Below is a small trained network, with its code and all its weights. Each question gives an input and a target symbol and asks what happens when units are switched off, that is, made to give their printed mean instead of their output.

import numpy as np


def w(rows, s, z=0):
    codes = np.array(rows[::2]) - 128.0
    scale = np.full(codes.shape[1], s)
    scale[-1] = z or s
    return codes * scale


def softmax(a):
    e = np.exp(a - a.max(-1, keepdims=True))
    return e / e.sum(-1, keepdims=True)


def log_softmax(a):
    a = a - a.max(-1, keepdims=True)
    return a - np.log(np.exp(a).sum(-1, keepdims=True))


def net(x, mask):
    ids = ['ΔΨΩαημξ'.index(c) for c in x.split()]
    T = len(ids)
    res = E[ids] + P[:T]
    u = 0
    for l in range(3):
        r = res
        for j in range(3):
            rows = slice(3 * j, 3 * j + 3)
            q, k, v = (r @ M[l][rows].T for M in (Q, K, V))
            z = softmax(np.where(np.tri(T) > 0, q @ k.T / 3**0.5, -1e9)) @ v
            o = O[l][rows]
            res = res + np.where(mask[u + j], z, o[:, -1]) @ o[:, :-1]
        u += 3
    return log_softmax(res[-1] @ U[:, :-1].T + U[:, -1])


Q, K, V, O = {}, {}, {}, {}
E = w([
[85,72,89,151,117,135,127,217,101,112],'Δ',
[131,213,123,146,136,179,27,149,92,98],'Ψ',
[70,40,154,205,55,94,72,107,178,127],'Ω',
[146,154,83,91,46,58,139,121,113,134],'α',
[62,124,66,156,125,73,213,113,107,9],'η',
[166,120,144,109,37,229,142,107,182,93],'μ',
[179,171,138,184,137,140,139,176,208,154],'ξ',
],0.016)
P = w([
[111,71,156,221,177,145,141,24,27,96],'0',
[121,121,169,204,141,129,104,83,53,124],'1',
[107,141,141,200,124,137,109,106,74,122],'2',
[104,141,120,184,110,146,106,119,99,121],'3',
[97,135,92,163,106,147,98,130,126,121],'4',
[101,142,68,150,101,151,93,133,149,130],'5',
[97,139,47,132,103,150,82,156,170,127],'6',
[99,156,28,117,100,149,90,172,193,144],'7',
[93,161,19,103,94,152,89,199,216,166],'8',
[95,165,1,88,86,150,89,210,238,175],'9',
],0.0073)
Q[0] = w([
[171,166,158,46,138,145,168,111,123,87],'0.h1',
[172,106,225,30,178,122,136,137,141,143],'0.h1',
[189,193,208,21,176,121,140,109,87,196],'0.h1',
[255,57,157,10,221,96,159,163,81,102],'0.h2',
[160,108,38,142,114,127,110,200,155,84],'0.h2',
[101,111,116,164,128,93,128,84,150,112],'0.h2',
[46,136,72,100,82,145,146,100,57,60],'0.h3',
[192,180,145,79,177,128,146,151,179,139],'0.h3',
[160,132,156,105,210,97,181,136,133,188],'0.h3',
],0.0098)
K[0] = w([
[66,84,122,199,123,124,122,143,96,103],'0.h1',
[128,52,173,156,183,71,128,114,33,138],'0.h1',
[117,63,204,165,136,144,192,118,65,133],'0.h1',
[187,95,245,152,144,119,151,111,53,131],'0.h2',
[128,142,109,125,97,138,82,120,168,148],'0.h2',
[114,128,112,94,148,170,111,167,131,119],'0.h2',
[51,157,95,94,65,98,103,74,127,142],'0.h3',
[193,178,130,93,168,142,187,180,116,140],'0.h3',
[137,137,136,122,225,134,169,187,109,111],'0.h3',
],0.011)
V[0] = w([
[217,140,100,90,113,148,244,204,94,95],'0.h1',
[59,59,126,66,109,217,105,174,96,170],'0.h1',
[106,65,154,158,227,106,196,165,62,228],'0.h1',
[156,111,104,232,137,195,154,135,196,12],'0.h2',
[100,3,201,161,129,29,100,70,114,144],'0.h2',
[128,205,67,163,92,146,212,197,140,175],'0.h2',
[196,91,138,133,204,127,112,116,216,154],'0.h3',
[86,168,231,68,205,111,206,98,71,104],'0.h3',
[154,169,118,91,94,98,120,77,167,88],'0.h3',
],0.0054)
O[0] = w([
[134,185,140,135,202,76,85,123,158,84,108],'0.h1',
[75,104,220,89,185,158,115,191,41,78,132],'0.h1',
[115,111,47,160,162,188,117,56,119,128,15],'0.h1',
[119,155,124,181,73,72,170,154,110,81,206],'0.h2',
[45,254,75,149,155,195,169,115,167,171,145],'0.h2',
[167,60,141,116,132,110,104,145,143,31,127],'0.h2',
[102,138,90,143,182,158,151,131,81,206,105],'0.h3',
[125,69,150,151,164,122,122,68,58,121,1],'0.h3',
[155,102,153,103,78,155,149,158,106,108,119],'0.h3',
],0.0065,0.0084)
Q[1] = w([
[69,62,96,143,168,121,217,89,35,134],'1.h1',
[95,143,55,160,132,92,213,234,94,14],'1.h1',
[247,195,116,34,102,156,209,49,118,116],'1.h1',
[96,114,167,118,15,32,214,51,200,160],'1.h2',
[215,156,226,139,160,133,78,68,109,156],'1.h2',
[135,130,121,19,203,140,110,83,147,179],'1.h2',
[51,155,153,191,51,95,103,180,176,1],'1.h3',
[157,161,168,169,146,205,115,174,156,35],'1.h3',
[178,149,108,182,118,79,9,139,86,117],'1.h3',
],0.0073)
K[1] = w([
[52,88,181,180,183,139,171,68,35,129],'1.h1',
[114,88,87,116,200,115,138,215,131,28],'1.h1',
[187,242,163,86,132,175,139,89,59,112],'1.h1',
[61,57,36,71,80,43,162,192,235,129],'1.h2',
[139,88,87,150,72,110,99,74,43,146],'1.h2',
[132,58,149,224,172,133,109,81,46,164],'1.h2',
[217,189,129,50,123,129,115,222,161,101],'1.h3',
[112,106,186,78,69,53,130,157,103,151],'1.h3',
[163,70,2,9,91,200,110,154,163,195],'1.h3',
],0.0073)
V[1] = w([
[58,37,125,113,101,89,173,158,128,171],'1.h1',
[73,220,74,107,185,90,156,119,93,142],'1.h1',
[82,76,104,112,105,217,202,171,133,194],'1.h1',
[144,90,153,187,177,153,118,161,189,108],'1.h2',
[128,71,92,175,67,117,108,186,189,121],'1.h2',
[92,108,54,135,152,138,197,158,114,93],'1.h2',
[220,167,148,83,151,97,81,103,140,176],'1.h3',
[136,91,198,144,148,179,157,179,131,255],'1.h3',
[93,190,122,162,121,134,55,161,62,153],'1.h3',
],0.0061)
O[1] = w([
[111,143,106,185,129,115,69,116,168,76,159],'1.h1',
[164,78,160,122,183,137,128,98,144,113,82],'1.h1',
[135,112,125,68,87,102,83,101,138,1,136],'1.h1',
[84,92,89,136,131,166,123,147,109,117,129],'1.h2',
[73,121,169,67,222,171,148,156,99,247,254],'1.h2',
[171,63,115,165,115,119,125,70,44,131,131],'1.h2',
[211,103,108,158,175,130,77,123,194,195,92],'1.h3',
[119,83,127,132,173,111,182,213,134,130,90],'1.h3',
[132,59,50,158,91,165,115,151,81,188,161],'1.h3',
],0.0068,0.0096)
Q[2] = w([
[99,118,177,99,93,193,111,110,150,135],'2.h1',
[104,193,142,148,129,143,43,130,121,145],'2.h1',
[95,73,149,195,153,81,118,107,188,175],'2.h1',
[163,183,103,73,91,83,172,121,85,182],'2.h2',
[165,138,120,53,104,219,200,119,115,62],'2.h2',
[96,102,188,145,58,168,168,116,192,145],'2.h2',
[222,61,88,115,248,201,159,77,184,106],'2.h3',
[186,84,138,69,195,206,71,24,68,59],'2.h3',
[130,125,169,117,137,205,172,144,113,88],'2.h3',
],0.015)
K[2] = w([
[105,173,203,65,74,149,87,211,77,113],'2.h1',
[125,134,118,122,72,167,96,162,142,233],'2.h1',
[109,189,75,176,118,169,139,126,173,130],'2.h1',
[218,107,190,113,133,116,39,84,240,147],'2.h2',
[140,96,229,166,145,51,143,137,105,55],'2.h2',
[92,255,126,74,136,91,162,227,199,110],'2.h2',
[6,58,118,234,155,115,178,81,133,116],'2.h3',
[57,130,121,211,113,130,156,37,30,109],'2.h3',
[105,131,194,169,102,173,185,112,128,121],'2.h3',
],0.012)
V[2] = w([
[85,173,103,112,166,111,62,157,108,102],'2.h1',
[137,44,198,140,104,111,203,90,136,155],'2.h1',
[99,55,149,93,97,121,164,160,194,194],'2.h1',
[136,118,110,39,88,203,109,84,145,89],'2.h2',
[119,83,205,198,130,152,28,114,170,75],'2.h2',
[78,148,78,91,85,2,70,125,80,128],'2.h2',
[158,124,151,145,78,234,189,95,107,67],'2.h3',
[109,156,171,218,211,182,88,136,101,101],'2.h3',
[81,51,111,193,130,129,160,153,208,103],'2.h3',
],0.0076)
O[2] = w([
[207,114,133,145,174,142,169,128,103,136,178],'2.h1',
[124,227,109,100,84,122,82,159,148,111,45],'2.h1',
[111,148,95,135,142,113,150,121,114,59,233],'2.h1',
[77,180,193,149,78,152,90,102,105,121,116],'2.h2',
[2,117,72,176,150,137,224,174,106,180,120],'2.h2',
[142,143,74,113,137,101,48,57,125,189,231],'2.h2',
[187,89,155,116,182,122,110,180,205,111,212],'2.h3',
[95,128,95,73,100,143,67,155,151,159,1],'2.h3',
[139,163,169,116,38,149,144,127,185,229,63],'2.h3',
],0.0087,0.0052)
U = w([
[121,38,219,79,185,164,102,114,15,221,187],'Δ',
[117,61,84,86,165,154,3,185,58,113,122],'Ψ',
[58,156,198,105,85,128,98,136,78,116,3],'Ω',
[158,97,97,193,132,56,155,46,83,72,124],'α',
[159,143,118,72,165,85,34,68,153,141,87],'η',
[173,101,147,113,165,105,134,178,202,110,187],'μ',
[103,211,23,129,156,123,141,163,184,188,86],'ξ',
],0.0041,0.0025)

Each question gives the input, a string of symbols that net reads in full, and the target symbol t.
The units are the heads (3 rows each of Q, K, V and O). Each row of codes is followed by its name. A weight is (code - 128) times the scale printed after its matrix; where a second scale follows, it is the last column's (O and U).
mask holds one flag per head, layer by layer. A switched-off head (its flag False) gives its mean, the last column of its rows in O, instead of its output. The means were averaged over made-up inputs and are rounded, as every weight is.
A unit's drop is (log p(t) with every unit on - log p(t) with that unit switched off) / (log p(t) with every unit on - log p(t) with every unit switched off).
The circuit of an input: a set's keep is (log p(t) with only the set's units on - log p(t) with every unit switched off) / (log p(t) with every unit on - log p(t) with every unit switched off). Starting from all 9 units, units are removed one at a time, each time the one whose removal leaves the highest keep (on an exact tie, the one counted first), for as long as the keep stays at least 0.8.
circuit, biggest first: the units of the circuit, biggest drop first
unit that matters most: the unit with the biggest drop
heads that matter: for each layer, one digit per head in row order, 1 if its drop is at least 0.15 and else 0, layers parted by /
drop when u is switched off: that unit's drop, to one decimal
input Ψ μ ξ Ω μ, target μ: heads that matter	000 / 000 / 011
input η Ψ η, target Ψ: heads that matter	000 / 000 / 101
input Ω Ω Ω Ω Ω Ω η, target η: unit that matters most	1.h3
input Ω μ Ω Ω α, target η: circuit, biggest first	(2.h2, 1.h3, 0.h1, 0.h2)
input Ψ μ α μ Ω Ψ η Ω, target Δ: heads that matter	000 / 010 / 100
input ξ Ω Ω η Ω μ Ω Ψ α, target η: circuit, biggest first	(2.h2, 0.h2, 1.h3)
input η Δ Δ η Ω, target ξ: circuit, biggest first	(0.h3, 2.h2, 1.h1)
input μ Ω Ω η Ψ Δ Ψ α Ψ η, target Ψ: circuit, biggest first	(2.h3, 0.h2, 1.h3)
input α Δ Ω ξ η Δ μ Ψ μ Ω, target μ: circuit, biggest first	(0.h2, 2.h2, 0.h3, 2.h3)
input α Ω Ω η ξ Ω α Δ α Ψ, target Δ: circuit, biggest first	(2.h1, 0.h1)
input Ω Ψ μ Ω Ω Ψ Ω Ψ α, target α: heads that matter	000 / 000 / 101
input Ω μ Ω ξ Ψ Ω Ω α Ω Δ, target α: circuit, biggest first	(2.h3, 1.h1)
input η Δ Ω Δ μ μ Ω Ψ, target Δ: heads that matter	110 / 101 / 100
input Ω Ω Ω α Ω Ω Ω Δ α Δ, target α: circuit, biggest first	(2.h3)
input Ψ Ψ Ω ξ μ Ω Δ μ Ψ Ω, target Ψ: heads that matter	110 / 101 / 001
input Ω α ξ ξ Ψ ξ Ω, target ξ: heads that matter	011 / 110 / 001
input Δ Ω μ Ω Ω ξ μ Ω, target μ: heads that matter	000 / 000 / 011
input Ω Ω Ω Ω μ ξ Ω, target Ω: heads that matter	010 / 100 / 011
input α Ω Ω α Ω Ω Ψ η μ μ, target Ω: heads that matter	000 / 000 / 010
input Ω μ η, target μ: unit that matters most	2.h3
input μ Ω μ ξ Ψ Ω Δ Ω, target Ψ: heads that matter	000 / 000 / 001
input μ Ω Ω μ, target ξ: circuit, biggest first	(2.h2, 1.h3)
input Δ α α Ω η Ω Ω Ω Ω η, target α: heads that matter	000 / 011 / 001
input α α μ Ω μ α Ω Ω, target α: drop when 2.h3 is switched off	1.6
input Ω Δ Ω Ψ Ω μ Ψ Ψ μ, target Δ: drop when 2.h1 is switched off	0.4
input Ω α Ω, target η: drop when 0.h2 is switched off	0.2
input Ω Ω Δ Ψ Ω α α μ μ, target Ω: drop when 2.h2 is switched off	0.9
input η Ψ Ψ Ω Ω μ Ω, target Ω: unit that matters most	2.h2
